[[46 76 23 42]
 [21 42 84 56]
 [73 53 75 53]] yields 46

[[160 142  25  54]
 [106  95 201 177]
 [137 118  76  95]] yields 160

[[ 37  -4 -35 -43 -17  -7]
 [ 44  22  29  33  12  39]
 [ -6 -40  41 -41 -11  29]] yields 37

[[216   7  64 193   2]
 [216   8  63 193   3]
 [ 38 109  79  27 169]] yields 216

[[ 63 146 141 220]
 [ 27 141 130 212]
 [ 98 158 120 205]] yields 63

[[1 2 5 4 1 5]
 [2 2 6 7 3 6]
 [4 2 5 6 3 7]] yields 1

[[-376  531 -330 -609  210  531]
 [-488 -190 -286 -364 -621 -190]
 [-674  976  -71 -513 -351  976]] yields -376

[[3 2 3 3]
 [5 8 5 4]
 [4 5 4 3]] yields 3

[[6 6 9 8]
 [5 6 3 1]
 [6 6 4 3]] yields 6
---
[ 3.12  1.55 -5.21  0.59 -0.30 -0.93 -5.09] >> -0.30
[ 2.42  2.92 -0.74 -4.24  1.38 -5.37] >> -4.24
[-4.36  0.28 -4.26 -5.65 -4.86 -5.02] >> -5.65
[-2.16 -2.42 -2.73 -6.79 -0.02  2.87] >> -6.79
[-2.47 -0.01 -0.67 -6.71  1.09 -5.84 -6.08] >> 1.09
[-5.01 -2.84 -5.46  6.55  3.00 -2.13  1.93] >> 3.00
[ 5.64 -1.01 -3.14  3.04 -4.77] >> -3.14
---
array([ 1.218, -0.974,  1.622,  1.169]) ans = 1.622, -0.974

array([-102.354,   74.980,  -18.667,  -10.123,   54.001,  187.128]) ans = 187.128, -102.354

array([[-0.4,  1.6,  0.0,  0.9],
       [ 0.3,  0.4, -1.5, -1.9]]) ans = 1.6, -1.9

array([ 0.120, -0.069, -0.013, -0.138]) ans = 0.120, -0.138

array([[  64.5, -122.0,    4.3,  -32.9,   61.0],
       [ 119.2,  -53.2,  110.4,  -71.6,  -27.3]]) ans = 119.2, -122.0

array([  23.4, -118.7,  171.2,   56.7,  -61.1]) ans = 171.2, -118.7
---
-6.42	-1.79	-6.91	1.59 out 1.59
0.70	0.40	5.40	-0.87	-4.50	0.11	-1.42 out -1.42
1.04	-3.58	3.02	-6.74	-1.30	-3.09 out -3.09
6.67	-1.97	-4.89	4.87	-3.96 out -3.96
3.03	-0.99	4.33	2.70	-6.44 out -6.44
3.53	-0.59	4.31	-6.62 out -6.62
6.10	-5.08	-0.92	-5.62	-4.67 out -4.67
---
[[36, 41, 68, 40, 41, 33, 35, 60, 35, 42, 37, 53, 36],
 [51, 47, 59, 41, 52, 37, 48, 49, 34, 46, 41, 76, 45],
 [37, 41, 68, 42, 42, 41, 40, 52, 49, 43, 51, 26, 38],
 [33, 43, 52, 42, 36, 38, 25, 56, 53, 34, 53, 26, 53],
 [44, 29, 37, 29, 30, 52, 33, 48, 38, 54, 41, 27, 65],
 [49, 40, 18, 38, 41, 31, 42, 30, 47, 30, 50, 69, 37],
 [43, 38, 43, 35, 33, 29, 43, 60, 53, 31, 38, 39, 53]] | 36

[[70, 72, 53, 73, 35, 80, 72],
 [65, 81, 52, 78, 50, 73, 81],
 [70, 48, 67, 54, 32, 77, 48],
 [70, 52, 65, 57, 35, 88, 52],
 [70, 52, 67, 53, 36, 30, 52],
 [70, 52, 67, 52, 50, 25, 52],
 [70, 40, 67, 54, 35, 45, 40],
 [70, 65, 67, 52, 63, 30, 65],
 [70, 57, 58, 66, 35, 89, 57],
 [70, 37, 67, 54, 32, 73, 37],
 [70, 34, 67, 54, 35, 65, 34]] | 72

[[46, 47, 46, 50, 52, 41, 31, 41, 48, 47, 64, 52, 60, 75, 60, 22],
 [17, 60, 58, 52, 49, 26, 34, 61, 59, 33, 44, 54, 42, 50, 54, 67],
 [74, 45, 47, 50, 51, 70, 67, 46, 45, 63, 51, 47, 54, 44, 46, 47],
 [49, 56, 57, 51, 49, 57, 69, 62, 54, 51, 35, 49, 38, 24, 40, 85],
 [79, 45, 47, 49, 51, 76, 74, 47, 45, 66, 49, 46, 52, 37, 43, 53],
 [17, 58, 56, 52, 50, 23, 28, 57, 58, 33, 49, 55, 46, 59, 57, 56],
 [74, 46, 47, 50, 51, 70, 68, 47, 46, 63, 51, 47, 53, 42, 45, 49],
 [48, 48, 47, 50, 52, 44, 37, 44, 49, 48, 60, 52, 58, 68, 57, 29],
 [40, 58, 58, 51, 49, 48, 60, 63, 56, 46, 36, 50, 38, 29, 43, 83],
 [59, 43, 43, 50, 53, 50, 36, 36, 45, 53, 67, 51, 65, 77, 60, 13]] | 22

[[5, -16, 7, 6, 7, 6, -12, -28],
 [-3, -46, -21, -19, -23, -21, 21, -24],
 [15, -4, -6, -5, -8, -7, -8, -34],
 [-32, -32, 5, 3, 4, 6, 29, 31],
 [7, -49, -23, -23, -21, -23, 17, -31]] | -28

[[4635, 8155, 7040, 3983, 5960, 4823, 9072, 5104, 5899, 5812, 6349, 7729, 3159],
 [5237, 7011, 2565, 8101, 3695, 6748, 8033, 5730, 3519, 4834, 4279, 4686, 5921],
 [2415, 5707, 6201, 6726, 6406, 4013, 6355, 4914, 7417, 6422, 6160, 5939, 5623],
 [2482, 7158, 4760, 5880, 4003, 4486, 8024, 5428, 4882, 5085, 5714, 5372, 4670],
 [5352, 8490, 6262, 4492, 4740, 7734, 8192, 6506, 4048, 7504, 5802, 6060, 3237],
 [5174, 3136, 6798, 3655, 7253, 6248, 4412, 5448, 7773, 3945, 6679, 5560, 7907],
 [2929, 6760, 5765, 7102, 4927, 3071, 6256, 3536, 6978, 7151, 5265, 4479, 7686],
 [4614, 5550, 6823, 4425, 4962, 4500, 6975, 5994, 7862, 5409, 5497, 5923, 3050],
 [3606, 3886, 4418, 7196, 7678, 7091, 2595, 7103, 3896, 5680, 5937, 4366, 7507],
 [5781, 7409, 7405, 7329, 3152, 4345, 7475, 5189, 4629, 7209, 5412, 5448, 4864],
 [4074, 5016, 6695, 4586, 6458, 6847, 4701, 6779, 7415, 4850, 4793, 6226, 5287]] | 3159
